Below are the code and all the weights of a small trained network. Each question names an input and a class and asks about switching units off, where a switched-off unit gives its printed mean instead of its output.

import numpy as np


def w(rows, s, z=0):
    codes = np.array(rows[::2]) - 128.0
    scale = np.full(codes.shape[1], s)
    scale[-1] = z or s
    return codes * scale


def norm(h):
    return h / np.sqrt((h * h).mean(-1, keepdims=True) + 1e-5)


def f(y):
    return np.maximum(y, 0)


def log_softmax(a):
    a = a - a.max(-1, keepdims=True)
    return a - np.log(np.exp(a).sum(-1, keepdims=True))


def net(x, mask):
    res = np.array(x, float).reshape(1, 6) / 4 @ E
    u = 0
    for l in range(4):
        y = f(norm(res) @ A[l][:, :-1].T + A[l][:, -1])
        res = res + np.where(mask[u : u + 6], y, B[l][:, -1]) @ B[l][:, :-1]
        u += 6
    return log_softmax(norm(res)[-1] @ U[:, :-1].T + U[:, -1])


A, B = {}, {}
E = w([
[73,153,10,94,128],'x0',
[129,132,127,129,130],'x1',
[243,131,115,40,74],'x2',
[175,2,57,175,194],'x3',
[128,126,129,128,127],'x4',
[127,128,128,127,128],'x5',
],0.0028)
A[0] = w([
[116,102,238,245,208,32],'0.n0',
[11,201,77,205,116,11],'0.n1',
[31,162,133,84,150,154],'0.n2',
[137,126,132,178,153,226],'0.n3',
[177,74,125,162,253,252],'0.n4',
[82,147,37,93,110,182],'0.n5',
],0.0038,0.0017)
B[0] = w([
[73,180,133,116,191,212],'0.n0',
[127,223,83,206,146,195],'0.n1',
[108,131,255,165,89,189],'0.n2',
[151,13,76,58,55,191],'0.n3',
[114,35,164,87,64,253],'0.n4',
[107,172,115,233,6,208],'0.n5',
],0.0041,0.0034)
A[1] = w([
[153,194,164,85,81,116],'1.n0',
[140,107,1,172,215,120],'1.n1',
[102,167,186,105,67,146],'1.n2',
[153,51,74,155,170,6],'1.n3',
[184,90,89,201,144,127],'1.n4',
[111,106,165,135,102,238],'1.n5',
],0.006,0.0016)
B[1] = w([
[131,81,50,144,152,236],'1.n0',
[110,120,190,101,39,201],'1.n1',
[189,171,113,147,152,253],'1.n2',
[136,253,136,216,202,212],'1.n3',
[69,109,173,83,81,201],'1.n4',
[112,100,92,124,204,239],'1.n5',
],0.0058,0.003)
A[2] = w([
[130,239,155,59,129,220],'2.n0',
[119,107,131,167,25,35],'2.n1',
[72,177,69,163,78,252],'2.n2',
[77,159,163,224,224,183],'2.n3',
[80,215,166,149,169,5],'2.n4',
[3,151,114,134,123,164],'2.n5',
],0.0059,0.0011)
B[2] = w([
[133,40,98,143,149,183],'2.n0',
[62,191,164,55,117,183],'2.n1',
[152,3,94,150,112,238],'2.n2',
[72,173,51,34,110,254],'2.n3',
[103,227,142,100,125,185],'2.n4',
[217,69,196,208,137,224],'2.n5',
],0.0054,0.0047)
A[3] = w([
[216,104,126,136,141,122],'3.n0',
[179,121,173,79,72,47],'3.n1',
[91,135,135,126,242,136],'3.n2',
[234,190,143,127,203,7],'3.n3',
[75,114,140,89,2,88],'3.n4',
[127,248,101,37,197,30],'3.n5',
],0.0062,0.0019)
B[3] = w([
[177,107,197,166,148,221],'3.n0',
[45,161,135,45,136,181],'3.n1',
[153,167,64,44,148,225],'3.n2',
[94,245,113,254,214,169],'3.n3',
[132,211,174,100,160,251],'3.n4',
[141,123,231,107,57,213],'3.n5',
],0.0068,0.0028)
U = w([
[88,219,172,19,83,252],'0',
[52,54,37,43,249,88],'1',
[54,210,33,220,89,116],'2',
[33,27,195,190,65,113],'3',
[222,211,156,222,220,87],'4',
[207,20,222,89,185,80],'5',
[223,42,24,156,55,107],'6',
],0.014,0.0032)

Each question gives the input, the list of numbers given to net, and the class t.
The units are the neurons (one row each of A and B). Each row of codes is followed by its name. A weight is (code - 128) times the scale printed after its matrix; where a second scale follows, it is the last column's (A, B and U).
mask holds one flag per neuron, layer by layer. A switched-off neuron (its flag False) gives its mean, the last column of its row in B, instead of its output. The means were averaged over made-up inputs and are rounded, as every weight is.
A unit's drop is (log p(t) with every unit on - log p(t) with that unit switched off) / (log p(t) with every unit on - log p(t) with every unit switched off).
The circuit of an input: a set's keep is (log p(t) with only the set's units on - log p(t) with every unit switched off) / (log p(t) with every unit on - log p(t) with every unit switched off). Starting from the 12 units with the biggest drops (on a tie, the unit counted first), units are removed one at a time, each time the one whose removal leaves the highest keep (on an exact tie, the one counted first), for as long as the keep stays at least 0.8.
circuit, biggest first: the units of the circuit, biggest drop first
most important unit: the unit with the biggest drop
k most important neurons: the k neurons with the biggest drops, biggest first
top k neurons in layer l: the k neurons of layer l with the biggest drops, biggest first
drop when u is switched off: that unit's drop, to one decimal
input [6,4,-8,6,5,6], class 3: most important unit => 1.n1
input [8,-5,3,-1,-2,-7], class 6: circuit, biggest first => [2.n2, 2.n3]
input [-2,2,-8,1,-7,8], class 1: top 2 neurons in layer 1 => [1.n3, 1.n2]
input [8,3,1,3,3,-1], class 0: top 3 neurons in layer 1 => [1.n1, 1.n5, 1.n0]
input [8,1,-3,1,5,7], class 3: circuit, biggest first => [2.n5, 1.n1]
input [0,-5,4,2,5,-5], class 5: 4 most important neurons => [0.n5, 1.n1, 1.n2, 2.n3]
input [1,-2,-8,6,4,8], class 3: 2 most important neurons => [1.n1, 2.n5]
input [1,3,-5,-7,8,-5], class 2: top 2 neurons in layer 0 => [0.n1, 0.n0]
input [-2,-3,5,0,-5,5], class 4: 2 most important neurons => [2.n3, 2.n2]
input [-8,4,-7,-1,4,8], class 0: 2 most important neurons => [2.n3, 3.n5]
input [5,7,2,6,3,-4], class 0: 2 most important neurons => [1.n1, 2.n1]
input [-3,0,1,-6,-4,4], class 4: 2 most important neurons => [1.n2, 3.n3]
input [0,-6,-1,1,5,7], class 1: top 2 neurons in layer 0 => [0.n4, 0.n5]
input [8,-7,-4,7,-6,6], class 3: circuit, biggest first => [1.n1]
input [2,6,-3,-6,5,-8], class 2: 2 most important neurons => [2.n2, 2.n0]
input [1,4,7,4,0,-8], class 0: top 2 neurons in layer 2 => [2.n5, 2.n2]
input [-3,5,-5,2,-8,0], class 1: 2 most important neurons => [0.n4, 1.n2]
input [8,6,3,2,6,-5], class 0: 3 most important neurons => [2.n1, 3.n4, 1.n1]
input [6,-8,1,2,-1,-8], class 0: top 3 neurons in layer 1 => [1.n1, 1.n3, 1.n0]
input [-5,1,-8,8,8,8], class 1: most important unit => 1.n3
input [4,4,1,-7,-5,3], class 6: 2 most important neurons => [2.n2, 1.n0]
input [1,-3,3,-2,6,-6], class 6: top 2 neurons in layer 2 => [2.n5, 2.n4]
input [-6,1,0,7,4,-1], class 1: 3 most important neurons => [1.n3, 2.n5, 0.n0]
input [-5,8,1,-5,5,-2], class 4: 3 most important neurons => [1.n2, 3.n3, 1.n3]
input [1,-8,8,-2,-5,8], class 6: top 3 neurons in layer 1 => [1.n0, 1.n3, 1.n5]
input [5,7,-8,1,8,6], class 3: top 3 neurons in layer 1 => [1.n3, 1.n2, 1.n1]
input [8,6,2,2,5,-1], class 0: circuit, biggest first => [1.n1]
input [0,-5,1,-4,-6,3], class 4: 2 most important neurons => [1.n2, 0.n0]
input [8,-3,8,5,8,0], class 0: drop when 1.n1 is switched off => 0.2
